Below are the code and all the weights of a small trained network. Each question names an input and a target symbol and asks about switching units off, where a switched-off unit gives its printed mean instead of its output.

import numpy as np


def w(rows, s, z=0):
    codes = np.array(rows[::2]) - 128.0
    scale = np.full(codes.shape[1], s)
    scale[-1] = z or s
    return codes * scale


def norm(h):
    return h / np.sqrt((h * h).mean(-1, keepdims=True) + 1e-5)


def f(y):
    return np.maximum(y, 0)


def softmax(a):
    e = np.exp(a - a.max(-1, keepdims=True))
    return e / e.sum(-1, keepdims=True)


def log_softmax(a):
    a = a - a.max(-1, keepdims=True)
    return a - np.log(np.exp(a).sum(-1, keepdims=True))


def net(x, mask):
    ids = ['βγδεζλμξσφψω'.index(c) for c in x.split()]
    T = len(ids)
    res = E[ids] + P[:T]
    r = norm(res)
    for j in range(2):
        rows = slice(2 * j, 2 * j + 2)
        q, k, v = (r @ M[0][rows].T for M in (Q, K, V))
        z = softmax(np.where(np.tri(T) > 0, q @ k.T / 2**0.5, -1e9)) @ v
        o = O[0][rows]
        res = res + np.where(mask[j], z, o[:, -1]) @ o[:, :-1]
    y = f(norm(res) @ A[0][:, :-1].T + A[0][:, -1])
    res = res + np.where(mask[2:6], y, B[0][:, -1]) @ B[0][:, :-1]
    return log_softmax(norm(res)[-1] @ U[:, :-1].T + U[:, -1])


Q, K, V, O, A, B = {}, {}, {}, {}, {}, {}
E = w([
[228,22,72,169,116,104,48],'β',
[217,125,135,166,139,167,3],'γ',
[176,120,95,215,96,151,20],'δ',
[83,136,135,78,151,6,156],'ε',
[189,112,174,54,104,143,36],'ζ',
[252,46,122,86,117,121,53],'λ',
[106,214,164,135,148,104,59],'μ',
[125,90,117,138,104,172,8],'ξ',
[117,201,162,135,50,101,41],'σ',
[105,131,171,54,144,113,59],'φ',
[43,110,96,175,162,94,94],'ψ',
[99,189,114,143,175,190,206],'ω',
],0.0017)
P = w([
[151,244,84,121,253,152,156],'0',
[87,110,105,120,107,106,146],'1',
[201,192,146,158,193,75,91],'2',
[107,125,92,65,90,206,82],'3',
[101,98,117,134,85,111,143],'4',
[146,149,156,157,195,98,95],'5',
[103,137,73,49,81,182,87],'6',
[111,94,134,146,75,118,146],'7',
[128,124,176,149,190,114,102],'8',
[106,147,63,42,92,155,82],'9',
[118,87,155,154,73,127,151],'10',
[109,100,214,156,184,129,102],'11',
[114,157,26,33,95,129,75],'12',
[119,84,145,155,57,115,152],'13',
],0.0029)
Q[0] = w([
[157,126,129,191,129,142,251],'H1',
[122,111,105,184,75,104,252],'H1',
[115,125,131,98,114,1,215],'H2',
[91,127,174,199,164,150,163],'H2',
],0.0097)
K[0] = w([
[150,183,34,79,145,133,110],'H1',
[129,164,1,67,103,107,83],'H1',
[160,146,114,81,141,18,182],'H2',
[152,128,222,159,188,135,114],'H2',
],0.009)
V[0] = w([
[199,200,147,75,130,207,125],'H1',
[121,99,161,115,102,62,4],'H1',
[136,106,182,173,162,230,79],'H2',
[170,182,87,140,220,105,100],'H2',
],0.0034)
O[0] = w([
[147,177,101,51,1,52,213,129],'H1',
[202,43,182,240,47,144,24,142],'H1',
[72,147,43,46,162,9,104,140],'H2',
[71,14,177,150,67,40,90,249],'H2',
],0.0025,0.002)
A[0] = w([
[167,203,2,55,166,189,134,3],'N1',
[76,197,122,87,161,110,190,64],'N2',
[201,129,171,176,151,56,67,61],'N3',
[78,90,112,218,143,93,134,59],'N4',
],0.0042,0.003)
B[0] = w([
[165,126,217,212,139,184,253,255],'N1',
[151,78,136,155,92,186,81,235],'N2',
[54,199,102,33,196,105,212,233],'N3',
[216,176,129,132,91,115,159,212],'N4',
],0.0057,0.002)
U = w([
[80,165,69,37,182,86,162,253],'β',
[144,205,194,121,173,44,139,84],'γ',
[164,120,162,229,160,36,105,177],'δ',
[71,2,208,146,178,119,81,83],'ε',
[198,66,121,27,125,129,140,8],'ζ',
[222,67,61,105,134,100,151,73],'λ',
[81,195,166,160,61,135,79,12],'μ',
[29,62,63,91,52,147,167,176],'ξ',
[186,222,45,109,55,141,84,101],'σ',
[163,121,161,19,94,158,87,31],'φ',
[72,104,34,173,146,188,51,253],'ψ',
[168,142,162,178,133,216,219,156],'ω',
],0.0099,0.0034)

Each question gives the input, a string of symbols that net reads in full, and the target symbol t.
The units are the heads (2 rows each of Q, K, V and O) and the neurons (one row each of A and B). Each row of codes is followed by its name. A weight is (code - 128) times the scale printed after its matrix; where a second scale follows, it is the last column's (O, A, B and U).
mask holds one flag per unit, heads first, then neurons. A switched-off unit (its flag False) gives its mean, the last column of its rows in O or B, instead of its output. The means were averaged over made-up inputs and are rounded, as every weight is.
A unit's drop is (log p(t) with every unit on - log p(t) with that unit switched off) / (log p(t) with every unit on - log p(t) with every unit switched off).
The circuit of an input: a set's keep is (log p(t) with only the set's units on - log p(t) with every unit switched off) / (log p(t) with every unit on - log p(t) with every unit switched off). Starting from all 6 units, units are removed one at a time, each time the one whose removal leaves the highest keep (on an exact tie, the one counted first), for as long as the keep stays at least 0.8.
units of the circuit, in order: the units of the circuit, biggest drop first
top k neurons: the k neurons with the biggest drops, biggest first
heads that matter: for each layer, one digit per head in row order, 1 if its drop is at least 0.15 and else 0, layers parted by /
input ε ω ω ω ψ ψ ε, target ψ: units of the circuit, in order : (H1; N1)
input ψ ω ε ω ζ ω β ξ, target ψ: heads that matter : 01
input ω ω λ φ β ψ, target β: heads that matter : 00
input μ σ ψ φ ε ψ ω ω ε ω λ, target ζ: units of the circuit, in order : (N1; H2; N2; N4)
input ω δ ε ω γ, target β: units of the circuit, in order : (N3; N1)
input σ ω μ ω μ ω ψ, target ω: units of the circuit, in order : (H2; N1)
input ε ω ω ξ ω ω ε σ β μ ψ ω σ, target ω: heads that matter : 01
input ω β δ ε ψ γ, target β: units of the circuit, in order : (N3)
input φ ω ω δ δ ξ ε ω ω ε ω ω ψ, target ω: units of the circuit, in order : (N1; H2)
input ζ β ε ψ ψ ξ ω ψ ω, target γ: units of the circuit, in order : (H2; N4)
input ω β ω ω ω γ ζ, target ω: heads that matter : 01
input β ψ ψ ω ω ω σ ω ε ω μ, target γ: heads that matter : 00
input φ ω ω δ, target ω: heads that matter : 00
input β ψ γ ξ ε γ ζ ω ω ω, target ω: heads that matter : 00
input ψ β β ω γ ψ ω β ψ δ φ ω, target δ: units of the circuit, in order : (N3; N4; H2; N1)
input σ ω β φ ψ, target δ: top 3 neurons : (N4; N3; N2)
input γ ω ξ ω ε ψ ω ψ ψ ω φ, target ε: heads that matter : 10
input λ σ ε β ε ω ω ξ, target ψ: units of the circuit, in order : (N1; H2; H1)
input φ ε ω ε ω ω ω γ ω ω μ ψ μ, target ψ: units of the circuit, in order : (H1)
input ξ ξ φ ψ ω ω, target γ: units of the circuit, in order : (N4; N1)
input δ δ ζ, target β: heads that matter : 00
input ω ω ω ω β ω ψ ψ ω ω, target ω: heads that matter : 00
input ω ω ε ω ω ε ω ψ ω ω ε, target ξ: heads that matter : 10
input σ δ γ ψ δ ψ σ, target ψ: units of the circuit, in order : (H1; N1)
input ω ψ μ ω λ ψ ω ω ψ ε φ σ, target β: heads that matter : 01
input β ζ ω ω ω, target ξ: units of the circuit, in order : (N1)
input ω ε ω φ, target ω: heads that matter : 01
input ψ ω ψ ψ ω μ, target β: heads that matter : 00
